Below is a small trained network, with its code and all its weights. Each question gives an input and a target symbol and asks what happens when units are switched off, that is, made to give their printed mean instead of their output.

import numpy as np


def w(rows, s, z=0):
    codes = np.array(rows[::2]) - 128.0
    scale = np.full(codes.shape[1], s)
    scale[-1] = z or s
    return codes * scale


def norm(h):
    return h / np.sqrt((h * h).mean(-1, keepdims=True) + 1e-5)


def f(y):
    return np.maximum(y, 0)


def softmax(a):
    e = np.exp(a - a.max(-1, keepdims=True))
    return e / e.sum(-1, keepdims=True)


def log_softmax(a):
    a = a - a.max(-1, keepdims=True)
    return a - np.log(np.exp(a).sum(-1, keepdims=True))


def net(x, mask):
    ids = ['αβγδεηθλμπσψω'.index(c) for c in x.split()]
    T = len(ids)
    res = E[ids] + P[:T]
    r = norm(res)
    for j in range(2):
        rows = slice(2 * j, 2 * j + 2)
        q, k, v = (r @ M[0][rows].T for M in (Q, K, V))
        z = softmax(np.where(np.tri(T) > 0, q @ k.T / 2**0.5, -1e9)) @ v
        o = O[0][rows]
        res = res + np.where(mask[j], z, o[:, -1]) @ o[:, :-1]
    y = f(norm(res) @ A[0][:, :-1].T + A[0][:, -1])
    res = res + np.where(mask[2:6], y, B[0][:, -1]) @ B[0][:, :-1]
    return log_softmax(norm(res)[-1] @ U[:, :-1].T + U[:, -1])


Q, K, V, O, A, B = {}, {}, {}, {}, {}, {}
E = w([
[95,202,153,146,120],'α',
[254,86,57,252,142],'β',
[168,150,99,74,181],'γ',
[166,151,139,120,115],'δ',
[162,130,128,149,133],'ε',
[161,124,72,112,112],'η',
[180,136,138,127,93],'θ',
[157,142,130,156,133],'λ',
[100,37,191,105,132],'μ',
[155,114,109,152,137],'π',
[64,90,86,139,103],'σ',
[164,134,130,144,136],'ψ',
[161,129,129,149,134],'ω',
],0.013)
P = w([
[253,225,168,119,5],'0',
[243,225,170,123,23],'1',
[218,206,140,115,60],'2',
[197,191,104,119,84],'3',
[189,183,66,94,110],'4',
[177,175,65,97,130],'5',
[154,160,43,90,141],'6',
[129,161,27,79,158],'7',
[101,153,47,81,176],'8',
[123,138,6,79,193],'9',
[130,129,34,51,174],'10',
],0.0041)
Q[0] = w([
[158,157,99,185,141],'head 1',
[119,58,247,124,184],'head 1',
[2,143,180,241,72],'head 2',
[215,183,28,92,254],'head 2',
],0.0068)
K[0] = w([
[108,68,152,112,166],'head 1',
[47,183,187,150,32],'head 1',
[213,117,141,113,11],'head 2',
[3,133,105,49,229],'head 2',
],0.0063)
V[0] = w([
[179,211,176,121,121],'head 1',
[128,97,104,254,143],'head 1',
[134,34,153,88,102],'head 2',
[206,115,111,102,182],'head 2',
],0.0092)
O[0] = w([
[39,66,136,134,145,255],'head 1',
[195,126,113,224,41,126],'head 1',
[210,3,211,57,70,63],'head 2',
[225,126,219,176,189,208],'head 2',
],0.0075,0.0069)
A[0] = w([
[220,73,70,209,82,189],'neuron 1',
[173,202,82,129,200,111],'neuron 2',
[123,3,132,141,254,252],'neuron 3',
[184,29,149,40,86,55],'neuron 4',
],0.0041,0.002)
B[0] = w([
[98,64,27,101,119,204],'neuron 1',
[178,245,132,28,106,215],'neuron 2',
[99,49,68,3,117,254],'neuron 3',
[63,92,188,176,115,156],'neuron 4',
],0.0052,0.0043)
U = w([
[56,253,81,151,112,194],'α',
[237,153,79,196,92,245],'β',
[202,166,125,61,225,127],'γ',
[85,136,135,93,155,48],'δ',
[123,108,124,175,187,110],'ε',
[140,168,87,61,26,106],'η',
[151,130,190,101,39,215],'θ',
[167,155,129,198,111,122],'λ',
[109,49,161,86,106,255],'μ',
[151,114,105,180,138,72],'π',
[14,130,24,106,69,143],'σ',
[129,124,153,135,228,44],'ψ',
[130,101,112,187,174,55],'ω',
],0.0066,0.0031)

Each question gives the input, a string of symbols that net reads in full, and the target symbol t.
The units are the heads (2 rows each of Q, K, V and O) and the neurons (one row each of A and B). Each row of codes is followed by its name. A weight is (code - 128) times the scale printed after its matrix; where a second scale follows, it is the last column's (O, A, B and U).
mask holds one flag per unit, heads first, then neurons. A switched-off unit (its flag False) gives its mean, the last column of its rows in O or B, instead of its output. The means were averaged over made-up inputs and are rounded, as every weight is.
A unit's drop is (log p(t) with every unit on - log p(t) with that unit switched off) / (log p(t) with every unit on - log p(t) with every unit switched off).
The circuit of an input: a set's keep is (log p(t) with only the set's units on - log p(t) with every unit switched off) / (log p(t) with every unit on - log p(t) with every unit switched off). Starting from all 6 units, units are removed one at a time, each time the one whose removal leaves the highest keep (on an exact tie, the one counted first), for as long as the keep stays at least 0.8.
units of the circuit, in order: the units of the circuit, biggest drop first
most important unit: the unit with the biggest drop
k most important neurons: the k neurons with the biggest drops, biggest first
which heads matter: for each layer, one digit per head in row order, 1 if its drop is at least 0.15 and else 0, layers parted by /
drop when u is switched off: that unit's drop, to one decimal
input μ π ε η ω ω π θ σ ω δ, target σ: units of the circuit, in order => [head 2]
input λ γ ψ θ β η μ γ γ η, target γ: which heads matter => 11
input ω ψ γ μ ψ η, target μ: units of the circuit, in order => [head 2; neuron 4]
input π ε ψ λ α ε μ λ, target μ: which heads matter => 01
input σ σ ψ λ, target σ: which heads matter => 01
input η α σ ε ψ σ π η μ ψ, target μ: which heads matter => 01
input λ ε γ θ, target γ: units of the circuit, in order => [head 1; head 2]
input η π λ λ θ ω α θ μ ψ θ, target μ: units of the circuit, in order => [head 2; neuron 4]
input ψ π ψ δ α μ β β λ, target β: which heads matter => 10
input π σ ε, target σ: which heads matter => 01
input δ ψ β η, target β: which heads matter => 11
input α ψ θ, target α: 2 most important neurons => [neuron 3; neuron 1]
input δ η α δ σ π, target σ: drop when head 2 is switched off => 1.2
input ω η θ β π π α θ, target α: most important unit => head 2
input λ ψ λ ω δ σ θ, target σ: drop when head 2 is switched off => 0.6
input θ σ ω σ δ ε δ α ε, target α: drop when head 2 is switched off => 1.0
